Below is a small trained network, with its code and all its weights. Each question gives an input and a class and asks what happens when units are switched off, that is, made to give their printed mean instead of their output.

import numpy as np


def w(rows, s, z=0):
    codes = np.array(rows[::2]) - 128.0
    scale = np.full(codes.shape[1], s)
    scale[-1] = z or s
    return codes * scale


def f(y):
    return y / 2 * (1 + np.tanh(0.7978845608 * (y + 0.044715 * y**3)))


def log_softmax(a):
    a = a - a.max(-1, keepdims=True)
    return a - np.log(np.exp(a).sum(-1, keepdims=True))


def net(x, mask):
    res = np.array(x, float).reshape(1, 2) / 4 @ E
    y = f(res @ A[0][:, :-1].T + A[0][:, -1])
    res = res + np.where(mask, y, B[0][:, -1]) @ B[0][:, :-1]
    return log_softmax(res[-1] @ U[:, :-1].T + U[:, -1])


A, B = {}, {}
E = w([
[171,229,119,122,67,170,252,113],'x0',
[83,190,27,188,187,189,88,212],'x1',
],0.011)
A[0] = w([
[3,180,167,231,100,154,99,160,54],'N0',
[115,41,144,218,155,77,89,166,52],'N1',
[124,45,112,126,204,87,26,140,179],'N2',
[38,112,117,119,157,71,66,87,71],'N3',
[132,101,253,122,60,82,155,74,134],'N4',
[121,168,76,217,205,200,144,118,253],'N5',
[146,85,172,118,168,110,143,1,40],'N6',
[197,162,129,124,141,149,165,149,35],'N7',
[181,198,81,109,114,75,194,163,83],'N8',
[99,164,120,162,127,132,117,230,66],'N9',
],0.0073,0.0064)
B[0] = w([
[71,151,107,191,79,153,82,41,156],'N0',
[133,168,140,194,194,146,148,66,165],'N1',
[204,140,139,177,134,152,145,157,227],'N2',
[139,184,154,165,174,130,164,88,160],'N3',
[76,88,82,98,118,196,96,138,245],'N4',
[136,88,38,120,95,136,129,171,239],'N5',
[89,154,138,152,128,196,73,55,175],'N6',
[88,190,148,229,104,150,176,22,136],'N7',
[193,210,141,193,105,121,188,64,170],'N8',
[22,145,97,131,54,147,45,2,162],'N9',
],0.011)
U = w([
[46,81,117,101,104,195,82,94,48],'0',
[204,187,194,177,165,153,208,113,93],'1',
[201,31,129,48,120,128,163,255,254],'2',
[65,172,200,114,153,5,130,116,32],'3',
],0.012,0.0069)

Each question gives the input, the list of numbers given to net, and the class t.
The units are the neurons (one row each of A and B). Each row of codes is followed by its name. A weight is (code - 128) times the scale printed after its matrix; where a second scale follows, it is the last column's (A, B and U).
mask holds one flag per neuron, in row order. A switched-off neuron (its flag False) gives its mean, the last column of its row in B, instead of its output. The means were averaged over made-up inputs and are rounded, as every weight is.
A unit's drop is (log p(t) with every unit on - log p(t) with that unit switched off) / (log p(t) with every unit on - log p(t) with every unit switched off).
The circuit of an input: a set's keep is (log p(t) with only the set's units on - log p(t) with every unit switched off) / (log p(t) with every unit on - log p(t) with every unit switched off). Starting from all 10 units, units are removed one at a time, each time the one whose removal leaves the highest keep (on an exact tie, the one counted first), for as long as the keep stays at least 0.8.
units of the circuit, in order: the units of the circuit, biggest drop first
k most important neurons: the k neurons with the biggest drops, biggest first
drop of u: that unit's drop, to one decimal
input [-8,5], class 1: units of the circuit, in order	(N2)
input [-3,3], class 2: 2 most important neurons	(N6; N8)
input [3,-3], class 2: 2 most important neurons	(N9; N0)
input [6,6], class 0: 3 most important neurons	(N9; N5; N2)
input [0,-3], class 2: 2 most important neurons	(N9; N0)
input [7,8], class 0: 2 most important neurons	(N9; N5)
input [0,3], class 2: 2 most important neurons	(N6; N4)
input [3,1], class 2: drop of N2	0.1
input [3,-1], class 2: drop of N6	0.2
input [2,1], class 2: drop of N8	0.0
input [4,-5], class 0: drop of N2	0.2
